[-17.8  31.2 -10.3  12.3]  lik
[ 44.8  44.8 -11.5 -11.5]  sizas
[ 57.2 -58.7 -58.7 -58.7]  tamo
[-27.1  82.3 -42.4  87.8]  sib
[-24.0  44.7 -28.9 -31.9]  tup
[-24.1  44.7 -28.9  51.9]  basu
rev: [-10.3  31.2]  lik
loc: [-31.9]  tup, 3
count sizas: [44.7]  0
rest: [-24.1  44.7 -28.9]  [51.9]
count tamo: [-58.7]  3

[-77.1 -82.2  -1.4 -47.8 -82.1  16.9] = tobav
[-13.6 -82.1  53.6  25.1  -5.8  15.0] = Guf
[  6.3 -18.6 -11.0  59.7 -14.1 -37.7] = bot
[-34.9  32.6  -1.4 -47.8 -82.1  16.9] = nubi
[-77.1  32.6  -1.4 -47.8 -82.1  53.6] = Puzen
[  0.8 -13.5 -26.6 -26.6 -26.6 -32.1] = putu
[ 59.7  32.6  -1.5   6.3 -14.1 -69.6] = nif
[-36.9   7.1  15.1   9.6  25.8  57.3] = dus
count putu: [-13.5]  1
which: [ 59.7  32.6  -1.5   6.3 -14.1]  nif
rev: [ 53.6 -82.1 -47.8]  Puzen
loc: [-13.6]  Guf, 0
which: [  6.3 -18.6 -11.0  59.7 -14.1 -37.7]  bot
loc: [15.1]  dus, 2

[ 28.2  10.9  -9.7   6.0  -9.9 -30.2  -6.0  -9.7   9.6  20.0   4.1  46.8
  34.8  -9.7 -37.1   6.6  -3.7  26.5  15.9 -77.5 -52.7   9.3  -1.4 -16.6
 -22.7] : sego
[ 28.3  -0.4  45.4 -30.6 -35.4 -33.2  -4.4  17.1  29.8  30.2 -37.4 -13.9
  28.3 -35.6  18.4  -5.6  28.3 -32.7  -2.3 -57.5   1.1 -32.4  12.9   2.9
  -5.6] : gug
[ -9.0  11.6 -12.0 -21.0   0.0 -48.2  -9.4  -9.0  11.8  18.3   0.9  48.7
  54.9 -19.0 -40.1  24.3  -4.8  46.8  33.0 -64.9   7.9 -11.6  -5.7  -3.6
  -2.2] : kel
[ 20.4   2.1  30.1 -44.1 -26.2 -24.1 -14.6   9.8  17.2  17.9  -7.6 -15.8
  30.8 -55.8 -25.1  -5.7 -13.3 -24.2  19.1 -64.9   7.8   3.3  -9.9  -2.0
 -12.5] : Rim
count sego: [-9.7]  3
count gug: [28.3]  3
rest: [ 6.6 -3.7 26.5]  [ 15.9 -77.5 -52.7   9.3  -1.4 -16.6 -22.7]
loc: [18.3]  kel, 9
which: [-12.0 -21.0]  kel
rest: [-64.9   7.8]  [  3.3  -9.9  -2.0 -12.5]

